Here is a tiny trained network, its code and every weight. The questions are about switching its units off for an input and a target symbol, where a switched-off unit gives its printed mean instead of its output.

import numpy as np


def w(rows, s, z=0):
    codes = np.array(rows[::2]) - 128.0
    scale = np.full(codes.shape[1], s)
    scale[-1] = z or s
    return codes * scale


def f(y):
    return np.maximum(y, 0)


def softmax(a):
    e = np.exp(a - a.max(-1, keepdims=True))
    return e / e.sum(-1, keepdims=True)


def log_softmax(a):
    a = a - a.max(-1, keepdims=True)
    return a - np.log(np.exp(a).sum(-1, keepdims=True))


def net(x, mask):
    ids = ['ΘΛαγεζτψω'.index(c) for c in x.split()]
    T = len(ids)
    res = E[ids] + P[:T]
    u = 0
    for l in range(2):
        q, k, v = (res @ M[l].T for M in (Q, K, V))
        z = softmax(np.where(np.tri(T) > 0, q @ k.T / 3**0.5, -1e9)) @ v
        res = res + np.where(mask[u], z, O[l][:, -1]) @ O[l][:, :-1]
        u += 1
        y = f(res @ A[l][:, :-1].T + A[l][:, -1])
        res = res + np.where(mask[u : u + 8], y, B[l][:, -1]) @ B[l][:, :-1]
        u += 8
    return log_softmax(res[-1] @ U[:, :-1].T + U[:, -1])


Q, K, V, O, A, B = {}, {}, {}, {}, {}, {}
E = w([
[112,228,116,113],'Θ',
[138,56,238,129],'Λ',
[160,79,121,221],'α',
[38,108,113,164],'γ',
[26,116,62,9],'ε',
[127,173,202,112],'ζ',
[128,114,162,64],'τ',
[141,144,214,101],'ψ',
[150,129,164,71],'ω',
],0.015)
P = w([
[92,254,201,105],'0',
[144,63,79,102],'1',
[134,51,84,134],'2',
[141,51,96,146],'3',
[133,45,110,149],'4',
[135,56,123,155],'5',
[129,60,143,149],'6',
],0.008)
Q[0] = w([
[104,159,84,214],'0.h1',
[146,254,21,148],'0.h1',
[150,119,140,136],'0.h1',
],0.0077)
K[0] = w([
[188,89,2,141],'0.h1',
[234,86,33,139],'0.h1',
[191,106,185,109],'0.h1',
],0.0048)
V[0] = w([
[39,160,239,98],'0.h1',
[202,64,99,255],'0.h1',
[248,138,25,156],'0.h1',
],0.005)
O[0] = w([
[52,124,175,171,250],'0.h1',
[144,51,115,176,28],'0.h1',
[119,184,83,2,3],'0.h1',
],0.0091,0.0045)
A[0] = w([
[78,130,108,82,95],'0.n1',
[160,56,106,149,130],'0.n2',
[166,247,255,152,226],'0.n3',
[143,52,181,178,232],'0.n4',
[86,167,69,233,133],'0.n5',
[137,173,72,15,126],'0.n6',
[187,60,141,148,16],'0.n7',
[163,207,106,187,252],'0.n8',
],0.0083,0.0033)
B[0] = w([
[134,96,66,137,145],'0.n1',
[147,162,183,93,158],'0.n2',
[101,70,125,65,239],'0.n3',
[137,110,175,158,254],'0.n4',
[130,255,80,146,162],'0.n5',
[123,118,124,195,146],'0.n6',
[122,166,76,76,151],'0.n7',
[164,128,75,110,154],'0.n8',
],0.0079,0.0096)
Q[1] = w([
[136,193,20,223],'1.h1',
[52,214,2,157],'1.h1',
[80,153,176,138],'1.h1',
],0.0077)
K[1] = w([
[219,21,34,254],'1.h1',
[158,39,43,109],'1.h1',
[98,158,159,53],'1.h1',
],0.0083)
V[1] = w([
[254,145,107,185],'1.h1',
[167,57,149,88],'1.h1',
[153,176,121,15],'1.h1',
],0.0094)
O[1] = w([
[182,128,120,136,8],'1.h1',
[162,97,134,8,130],'1.h1',
[138,192,211,89,119],'1.h1',
],0.012,0.016)
A[1] = w([
[157,167,179,190,192],'1.n1',
[134,112,203,158,118],'1.n2',
[186,103,181,67,203],'1.n3',
[195,165,146,119,3],'1.n4',
[84,68,84,161,182],'1.n5',
[134,127,199,143,118],'1.n6',
[173,84,74,127,168],'1.n7',
[133,132,154,1,152],'1.n8',
],0.0093,0.0022)
B[1] = w([
[191,134,73,65,176],'1.n1',
[94,153,71,113,232],'1.n2',
[254,164,138,139,210],'1.n3',
[116,150,193,148,128],'1.n4',
[190,145,111,144,254],'1.n5',
[102,178,67,121,221],'1.n6',
[59,90,83,60,157],'1.n7',
[181,138,190,170,255],'1.n8',
],0.0087,0.0095)
U = w([
[155,248,24,80,207],'Θ',
[120,40,150,151,165],'Λ',
[245,149,80,149,237],'α',
[122,141,135,255,152],'γ',
[30,111,87,89,3],'ε',
[94,134,149,150,26],'ζ',
[156,155,138,146,156],'τ',
[126,125,163,156,115],'ψ',
[206,190,124,160,101],'ω',
],0.0076,0.0019)

Each question gives the input, a string of symbols that net reads in full, and the target symbol t.
The units are the heads (3 rows each of Q, K, V and O) and the neurons (one row each of A and B). Each row of codes is followed by its name. A weight is (code - 128) times the scale printed after its matrix; where a second scale follows, it is the last column's (O, A, B and U).
mask holds one flag per unit, layer by layer, with each layer's heads first. A switched-off unit (its flag False) gives its mean, the last column of its rows in O or B, instead of its output. The means were averaged over made-up inputs and are rounded, as every weight is.
A unit's drop is (log p(t) with every unit on - log p(t) with that unit switched off) / (log p(t) with every unit on - log p(t) with every unit switched off).
The circuit of an input: a set's keep is (log p(t) with only the set's units on - log p(t) with every unit switched off) / (log p(t) with every unit on - log p(t) with every unit switched off). Starting from the 12 units with the biggest drops (on a tie, the unit counted first), units are removed one at a time, each time the one whose removal leaves the highest keep (on an exact tie, the one counted first), for as long as the keep stays at least 0.8.
units of the circuit, in order: the units of the circuit, biggest drop first
k most important neurons: the k neurons with the biggest drops, biggest first
k most important neurons of layer l: the k neurons of layer l with the biggest drops, biggest first
drop of u: that unit's drop, to one decimal
input ζ Λ γ, target γ: units of the circuit, in order : [0.n5 1.h1 0.h1 0.n3]
input α ω τ Λ ε α ω, target α: units of the circuit, in order : [1.h1 1.n3 0.h1]
input ζ γ γ, target γ: units of the circuit, in order : [1.h1 0.n5]
input α ω γ τ, target α: units of the circuit, in order : [0.h1 1.h1]
input γ τ ψ ψ γ τ ζ, target γ: units of the circuit, in order : [1.h1 0.n5]
input ω Θ ε τ ω ζ, target ω: units of the circuit, in order : [1.h1 1.n3 1.n8 0.n3]
input ω Λ τ, target ω: units of the circuit, in order : [1.h1 0.n3 1.n3 1.n8]
input α α ω, target α: units of the circuit, in order : [1.h1 0.h1]
input ω Θ ζ, target ω: units of the circuit, in order : [1.h1 1.n8 0.n3 1.n3]
input α γ τ ω Λ, target α: units of the circuit, in order : [1.h1 1.n3 0.h1]
input Λ γ τ ω γ γ α, target α: units of the circuit, in order : [1.h1 1.n5]
input ε ω Λ Θ Λ Θ ω, target ε: 2 most important neurons : [1.n3 1.n8]
input α γ Λ ζ α ψ, target α: units of the circuit, in order : [1.h1 0.h1]
input ε ζ α Θ τ, target ε: 3 most important neurons : [1.n3 1.n8 1.n5]
input Θ γ ζ ω ψ, target Θ: 2 most important neurons of layer 1 : [1.n6 1.n1]
input τ Λ Θ ε ψ α α, target α: units of the circuit, in order : [1.h1 0.n3]
input Θ ε ζ, target Θ: 3 most important neurons of layer 1 : [1.n6 1.n1 1.n2]
input α ε ζ ψ α ψ, target α: 2 most important neurons : [1.n3 0.n5]
input ε ψ Λ ω Λ Λ, target ε: 2 most important neurons of layer 1 : [1.n2 1.n8]
input α ω Λ Λ τ, target α: most important neuron : [1.n3]
input Λ Θ τ, target Λ: 2 most important neurons of layer 1 : [1.n6 1.n2]
input ε Θ ε ω, target ε: 2 most important neurons of layer 1 : [1.n3 1.n5]
input α Θ Θ Λ τ Λ Λ, target α: drop of 1.n3 : 0.6
input ε ω Λ Λ γ ψ ζ, target ε: drop of 1.h1 : 0.5
input Λ ω τ γ τ, target Λ: drop of 0.n4 : 0.1
